(in the rows, 128 means zero)
Here are made-up nodes, facts about them, and rows of numbers that follow some of those facts. Name the node behind each unnamed row.

Named rows:
[137 111 125 125 126 128 129 140 119 105 130 126 128 134 119 135 124 122
 123 133 124 119 117 124 128 137 141 139]: sifli
[165  87 115 134 175 163 146 115 121 116 110 119 130  88 134 148 101  96
 155 169 166 127 117 161  89 137 129 116]: gruste
[141 112 117  96 128 130 116 132 109 104 120 151 122 101 133 149 102 121
 129 152 144 120 125 121 123 145 149 136]: niklobram
[147 116 126 140 132 137 142 142 134 127 132 110 123 154 117 137 142 123
 134 103 119 125 125 125 120 132 135 133]: dresen
[147 116 124 132 131 132 135 138 120 102 134 129 127 135 123 132 118 120
 127 126 126 119 124 117 111 139 149 133]: diplek
[163 105 130 129 127 131 136 150 121 120 127 123 122 126 121 135 137 116
 124 140 133 110 101 128 130 142 125 141]: boplo
[105  74 130  78 121 113 106 151  91 135 127 120 120 116 139 147 137  74
 134  78  82 139 114 154 178  77 108 129]: mustak
[ 82 121 136 110 132 116 121 119 125 149 127 132 108 140 125 163  99  93
 137 144  50  93 160 127 161 164  87 113]: stukli
[143 107 123 135 122 129 133 127 113 148 125 135  95  92 112 138 129 104
 139 140 152 116 124 115 120 141 110 136]: poka
[125 137 135 137 122 128 133 125 131 122 128 127 134 133 131 118 131 132
 124 132 132 129 121 129 131 125 126 130]: mevenom
[139 113 130 133 130 135 134 142 132 123 129 113 126 149 121 135 136 119
 130 111 117 121 122 128 126 136 134 133]: rifeklal
[ 84 170 132 143 122 130 121 107 134 108 131 131 149 136 141 106 130 156
 116 141 130 153 135 121 140 105 134 129]: kuplur
[ 96 123 104 143 134 162 119 133 140 132 128  98 114 165  94 165 149 131
 142  77 121 152 157 118 143 112 140 145]: vekul
[132 118 112 106 133 133 120 126 124 117 128 133 126 132 129 152 112 128
 134 110 120 138 155 124 115 129 150 128]: beklil
[139 110 126 127 126 126 130 140 119 111 131 128 127 135 120 128 122 119
 128 129 119 119 119 122 124 139 138 136]: kleflus
[ 93 171 139 144 114 117 129 104 134 115 136 140 149 126 141  93 120 146
 116 135 139 148 142 121 115 109 127 115]: laflon
[ 92 176 136 145 125 125 129 107 143 107 133 132 158 142 141 101 116 158
 115 126 135 145 148 127 118  99 138 117]: zofa
[120 115 120 127 128 121 127 129 111 100 135 131 130 136 118 130 116 120
 127 115 112 132 136 112 114 139 150 129]: gogram
[115 103 118 135 124 123 133 114 106 117 137 137 123 125 117 120 129 117
 138 121 115 148 139 102 104 147 143 121]: futril
[ 76 178 129 128 130 134 112 113 133 122 125 142 149 124 143 123 117 149
 118 132 142 136 147 128 137 100 130 117]: dabridror
[ 95 173 141 133 120 111 126 111 132 108 134 142 154 126 145  97 109 151
 112 141 132 137 139 128 117 106 128 116]: metrek

Some facts about the nodes:
Θ: refers to; σ: points at; ψ: belongs to class
skevi Θ:gogram, grukem, virom, truflu, kunol σ:bedidil ψ:b
beklil ψ:b
befa ψ:a
vekul ψ:d
nekli ψ:a
poka σ:stisto ψ:d
kuplur Θ:kliskek, fova, kletir, foski ψ:a
gaflon Θ:brastor, stegrak, tranu, drobre, guki, dibrel ψ:a
samaplem Θ:kleflus, diplek, dremik, rugreber, plezun, plumeso ψ:d
vabrirar Θ:trekur, lige σ:grome ψ:b
dofo ψ:a
dreva σ:kana ψ:c
zetrik σ:mustadre ψ:e
lesta ψ:b
stukli σ:rugreber ψ:c
tranu ψ:a
bosuk σ:plumeso ψ:a
vozitruk ψ:e
broflasak ψ:e
grabrin σ:mevenom ψ:e
pado Θ:kliskek, trograk, stazalis, klutugrek σ:doplol ψ:a
doplol ψ:a
notri σ:dremik ψ:a
zubre σ:toplovas ψ:b
dreston Θ:futril, doplol, grukem, gruste, leben, viplam, briva, kana σ:stukli ψ:a
draropluk Θ:grabrin, dreva, dremik, plumeso, stukli, megre σ:drifo ψ:a
gogram ψ:a
niklobram σ:dresen ψ:b
kana σ:bregur ψ:b
kemir Θ:trosi, plezun, pubrun σ:masti ψ:e
trograk σ:rimuro ψ:e
drobre σ:foski ψ:a
kogrik ψ:a
tavizom σ:futril ψ:a
kunu σ:nubravir ψ:d
bakur σ:lige ψ:e
lobrasis ψ:c
rerer σ:suvos ψ:b
pubrun σ:gogram ψ:a
biske Θ:lobrasis, resoro, rugreber, stukli, reskel, zuvir, bapes ψ:a
plabres σ:listul ψ:a
metrek Θ:tezo, brastor, dremik ψ:a
reskel ψ:c
pater ψ:e
guki σ:vabrirar ψ:c
lipo σ:breren ψ:b
futril ψ:a
vubramik Θ:bustis, fova, virom, kletir, ruzem, plumeso σ:vozitruk ψ:c
zuvir ψ:e
tini Θ:futril, grukem, poka, foski, lige, bapes ψ:a
plumeso ψ:a
fova σ:grukem ψ:a
stimim Θ:rimuro, bamabri, grukem, nedidi, drobre, fluta, reskel σ:bakur ψ:b
dabridror Θ:gogram, bamabri, kliskek, kleflus, stazalis, lipo, boplo, kogrik, stuklemu ψ:c
plitu Θ:skudrepam, lipo, vodes, bronak, dovol, tavizom, mustak, pubrun σ:truflu ψ:a
lavatrim σ:brigriklel ψ:a
pugri Θ:zubre, trograk, nekli, leben, niklobram ψ:a
voski Θ:stofin, skudrepam, ridru, trosi, lobrasis, rifeklal, ruzem, plezun, mustak σ:fova ψ:c
nedidi ψ:c
kunol σ:ridru ψ:e
plura Θ:vozitruk, lipo, tavizom, masti, ruzem, mustak σ:stazalis ψ:a
klomos Θ:pubrun, kunol, listul σ:stegrak ψ:a
fabuk ψ:c
drubre σ:viplam ψ:c
rimuro σ:metrek ψ:e
plazo σ:siku ψ:d
suvos σ:leben ψ:a
flebran ψ:b
mustadre Θ:sobek, bedidil, lipo, kletir, vekul, dibeklam ψ:a
lige σ:kuplur ψ:a
nubravir σ:niklobram ψ:c
kitrum Θ:virom, tagozu, sifli ψ:a
kletir σ:tomir ψ:a
listul ψ:a
tomir Θ:fluta, zige ψ:a
brubem σ:simos ψ:a
vedrok Θ:rifeklal σ:kemir ψ:a
dresen σ:goto ψ:a
foski σ:lobrasis ψ:a
bamabri σ:tini ψ:a
pludi ψ:a
gratadrul ψ:a
breren σ:ruzem ψ:e
gruste σ:brebror ψ:b
duluk σ:buflal ψ:a
letru σ:lavatrim ψ:b
zofa Θ:stofin, bamabri, broflasak, listul ψ:a
stazalis σ:guki ψ:a
laflon Θ:bamabri, flaske, brastor, viplam, poka ψ:a
dremik σ:dofo ψ:a
rugreber σ:letru ψ:a
klafum σ:brubem ψ:d
skudrepam ψ:a
mebok σ:laflon ψ:b
mevenom σ:zelezem ψ:a
tezo σ:skevi ψ:d
virom σ:dreston ψ:a
sifli σ:bamabri ψ:a
brebror σ:klafum ψ:b
stegrak σ:nedidi ψ:d
ruzem ψ:a
diplek σ:kluvugrin ψ:a
bregur Θ:vekul, plazo ψ:a
dibeklam σ:sifli ψ:c
naflor σ:stofin ψ:c
stefes σ:mebok ψ:b
trekur σ:megre ψ:e
dibrel σ:vekul ψ:c
bigrol Θ:bustis, boplo, kana ψ:b
zelezem σ:resoro ψ:a
bronak ψ:a
stofin σ:stefes ψ:a
viplam σ:stuklemu ψ:a
kleflus ψ:a
bapes σ:beklil ψ:a
briva σ:kletir ψ:a
megre σ:virom ψ:a
vodes σ:sobek ψ:e
drifo Θ:suvos, dalus, stukli σ:broflasak ψ:a
masti σ:reskel ψ:b
skunam σ:klutugrek ψ:c
toplovas Θ:stofin, gratadrul, rifeklal, nedidi, bakur, dalus, dresen σ:skudrepam ψ:a
kalezak σ:kitrum ψ:a
dalus σ:lipo ψ:e
ribes σ:vubramik ψ:a
brastor σ:bustis ψ:c
goto σ:pupludrin ψ:a
bustis σ:trekur ψ:a
grati Θ:lobrasis, stegrak, fabuk, listul σ:pater ψ:c
leben σ:diplek ψ:b
brigriklel σ:mustak ψ:c
buflal Θ:siku, zubre, nekli, dremik, truflu, ribes ψ:a
sobek σ:dabridror ψ:a
resoro ψ:d
grukem σ:tezo ψ:a
fluta σ:zuvir ψ:a
zige σ:flebran ψ:a
dovol σ:befa ψ:a
rifeklal σ:zetrik ψ:a
grome ψ:b
bedidil σ:plabres ψ:c
stuklemu σ:rerer ψ:a
ridru σ:gaflon ψ:a
pupludrin σ:fabuk ψ:b
kliskek σ:plura ψ:b
siku σ:kalezak ψ:a
trosi σ:zige ψ:a
flaske σ:rifeklal ψ:b
klutugrek ψ:a
mustak σ:notri ψ:c
stisto Θ:gratadrul, stefes, plazo σ:lesta ψ:a
tagozu ψ:a
plezun σ:dalus ψ:a
boplo σ:naflor ψ:a
truflu σ:trograk ψ:c
kluvugrin Θ:nedidi, duluk, kana σ:zofa ψ:a
simos Θ:stofin, beklil, vodes, boplo, tagozu, plumeso, kalezak, kana σ:kliskek ψ:b

Rows to name:
No name comes twice in this set of rows, the named rows included.
[126 104 118 143 136 155 127 145 131 114 127 102 122 160 111 149 156 126
 133 107 114 139 119 125 149 136 144 144]	sobek
[142 137 139 135 125 130 134 134 132 129 124 124 129 126 132 117 139 127
 121 145 140 117 103 135 143 126 114 132]	bosuk
[129 127 118 142 180 168 142 107 137 117 111 112 150 105 142 137 101 119
 145 159 166 142 135 172  92 111 133 113]	brebror
[136 113 122 149 135 152 137 141 145 142 130  94 120 172 112 142 168 124
 138  91 112 137 129 129 140 126 134 134]	gratadrul
[149 111 114 110 131 136 123 123 116 114 124 145 120 106 133 143 110 126
 138 142 140 127 136 118 110 142 149 130]	leben
[144 144 132 131 131 143 125 139 133 149 119 134 128 108 137 137 142 126
 126 140 165 106 109 124 139 121 115 128]	drubre
[131 118 119 112 133 128 119 136 107 121 124 142 128 110 124 148 115 118
 133 131 140 110 128 114 121 138 138 128]	truflu
[198 128 155 154 126  76 191 123 157 215 146 121 111 144 133  87 118  92
 142  48 108 102 166 151  23 132  81  66]	zige
[125 130 116 121 139 123 128 127 120 134 131 134 132 130 126 143 105 119
 132  90 125 119 156 117  89 128 141 111]	fabuk
[144 125 125 123 126 121 129 133 115 126 129 136 114 106 116 138 101 109
 128 116 147 106 142 123 105 129 127 136]	tezo
[156 109 137 132 124 105 148 136 121 137 137 132 123 127 127 114 112 107
 129 108 118 107 131 129  85 144 124 113]	tranu
[117 161 144 130 122 128 121 127 132 115 122 134 148 110 141 107 134 145
 109 178 157 118  98 138 159 114 116 139]	pado
[109 171 133 120 127 133 116 113 147 136 119 136 139 113 149 123 122 151
 119 150 150 137 136 144 149 103 124 125]	bigrol
[107 175 141 147 123 131 131 113 145 122 130 130 152 133 144 101 132 149
 116 139 144 137 130 134 125 105 125 121]	kluvugrin
[ 82 171 137 125 118 116 116 111 122  92 131 148 157 118 146 102 106 149
 106 154 138 136 129 122 135 109 137 132]	buflal

The same nodes again, as new rows of numbers:
Known rows:
[138 129 115 116 119 158  95 111 137 146 127  90 123 135  99 117 148 154
 141 122 114 117 124 153  74 163 110 162 137 146 125 135 136 133]: rimuro
[113 122  73 149 117 148 115 101  83 160  77 109 124 149 150 128 155 145
  92 121 143 119 115  63 104 136  97 149 179 145 139  87 125 105]: gruste
[143 115 116 133 104 114 131 152  62 108 165 162  86 133 148 137 210 138
 136 137 177 154 106 164 149 132 121 166 125 180 111  81 139 113]: beklil
[145 125  94 117  90 148 119 108 132  98 160  99 109 143 130 137 162 151
 103 115 113 136 141 112 126 129 145 145 143 169 145 113 136 129]: grukem
[122 102 116 119 102 134 125 117 106 122 110 112 115 159 132 132 149 140
 127 130 108 131 122 119 120 146 116 119 112 151 129 116 137 122]: rugreber
[143 113 101 127  97 147 130 112 107 103 120 117 113 164 130 133 152 146
 130 114 121 137 148 115 133 152 131 141 134 151 139 128 129 108]: tagozu
[141 114  98 117 114 134 138 131 114  83 140  99 105 150 146 129 192 136
 152 149 141 127 140 165 116 119 123 129 115 167 157 117 168 118]: futril
[146 133 122 113 120 151 104 111 142 141 118  85 113 141 116 113 137 149
 150 128 112 124 122 161  83 166 118 162 123 152 119 131 135 128]: trekur
[142 112  94 123  93 147 133 115 105  99 119 103 115 163 134 131 159 139
 139 113 119 141 156 110 124 163 124 144 146 151 144 153 128  89]: bustis
[163 128 128  99 144 144 103 136 124 135 147 118 126 141  95 116 164 140
 169 145 102 116 118 185 110 145 115 143 102 168 129 146 145 142]: fabuk
[147 115 109 127  98 141 124 132  80 138  89 130 123 141 134 131 169 133
 124 122 133 133 109 100 116 133 111 156 157 147 127  76 120 126]: pupludrin
[151 154 160  75 142 175  76  74 166 185 144 126 213 121  81 172  98 160
  42 107  85 108 101 105 133 130 126 152 127 181 114 190 111 155]: grati
[206 122 138 103 111 169  93 135 104 141 117 107 163 147  47 150 170 135
 140 123  58 137 115 145 120 199 122 186 146 169 118 152 121 164]: pater
[139 109 129 113 161 141 116 108 178 133 140 131 108 132 133 114 154 153
 129 147 104 109 109 155  61 166 111 163  97 153 114 158 141 137]: stegrak
[139 103 111 120 104 139 107 117 100 102 128 145 115 154 119 138 152 145
 113 124 114 138 127 119 134 142 143 137 119 157 134 104 129 131]: suvos
[122 116 135  70  98 142 141 105 146 125 110  86 166 134 163 165 112 131
 112 159 150 107 129 134 166  77 146 116 106 144 140 129 147 130]: drifo
[ 95 115 142  94  48 117 110 105 158 141  66  67 162 161 178 181  63 147
 104 185 127  99  95  94 184 121 142 119  95 132 124 109 165  83]: draropluk
[152 140 151  55 131 146 147 113 151 110 208 119 166 108 135 161 175 118
  76 133 169 133 132 167 179  69 143 123 107 176 135 160 130 169]: zofa
[148 123  91 143 112 143 113 113  80  98 109  98 127 173 126 141 164 159
 127 146 123 134 136 118 118 157 126 149 138 168 152 134 158  98]: foski
[110 141 149 101 137 153 107  75 130 138 152 150 171 132 148 160 102 138
  57 105 172 130 134 135 166  77 157 125 102 155 134 161  94 108]: vedrok
[145 122 119 176 158 158  78  89 151 136  91 136 136 163 144 131 113 175
 121 162 124 105 118 145  62 173 145 171 134 150 138 167 154  92]: plazo

Name these rows:
No name comes twice in this set of rows, the named rows included.
[145  96 115  87  80 138 173 160 118 136 111 107 112 120 128 110 184 102
 149 111 139 136 128 113 125 134  91 143 150 114 128  82 106 154]	lesta
[141 121 130 119 142 149 119 121 116 156 121 142 126 146 102 118 127 140
 170 112 117 131 138 165 100 161 108 147 102 145 119 189 124  97]	mustak
[152 156 100  66  73 153 152  96 202  93 194  46 134 108 168 165 156 137
  77 139 147 120 162 101 141  99 141 165 160 171 150 151 144 104]	dreston
[133 109 127 100 140 148 131 126 110 113 159 143 133 137 110 132 192 129
 117 119 123 143 130 162 131 120 118 112  99 161 133 121 124 166]	listul
[127 140 196  78 138 143 105 103 116 193 126 160 179 115 125 158  96 123
 120 123 179 124 100 201 156 110 120 144  74 150  94 177 118 118]	kemir
[109 130 111 122 108 147  76  86 180 153 114  97 109 151 132 124 108 178
 116 138  86 104  96 106  87 164 125 142 102 158 116 123 153 125]	brastor
[172 134 113  45  60 147 152 121 193  85 155  49 152 113 166 165 158 129
 114 159 136 117 148 139 175  81 167 141 145 153 159 126 152 143]	tini
[163 102 142 100 145 143 145 134 158 119 124 131 122 139 122 119 167 143
 154 144  99 123 118 178  79 175 122 165 101 141 123 164 146 145]	resoro
[129 112  87 151  92 149 105 114  89 149  67 112 138 154 133 143 138 154
  93 125 118 120  96  44 111 156 105 155 166 146 116  75 134 112]	zubre
[143 104 105 104 108 139 143 143 103  85 128 110 122 156 111 133 180 125
 151 130 118 135 132 134 136 143 116 129 117 150 142 130 138 130]	dofo
[130 125 140  94 131 136 175 118  82 134  99 131 182 152 130 166 118 109
 126 109 179 142 160 126 175 124  88 135 128 149 133 234 133  40]	plura
[157 105 120 134  96 141 138 147  65 140  95 171 131 139 133 133 152 117
 128 101 156 148 121  99 134 153 121 163 160 130 116 108  98 103]	lipo
[106 106 135 133 112 147  97 105  92 142  96 168 134 158 110 133 108 148
  98 103 114 138 119  94 140 165 131 124  99 138 112 120 101 111]	plezun
[117 159  96  95  93 161 119  74 196 147 161  62 154  88 182 157 145 143
  26 130 182 102 123  72 122  63 127 159 189 168 144 101 143 129]	stimim
[148 111 111 142 157 151 111 111 148 136  86 114 129 154 127 120 147 151
 140 152 107 103 123 147  44 178 110 169 116 148 130 186 155 111]	klafum

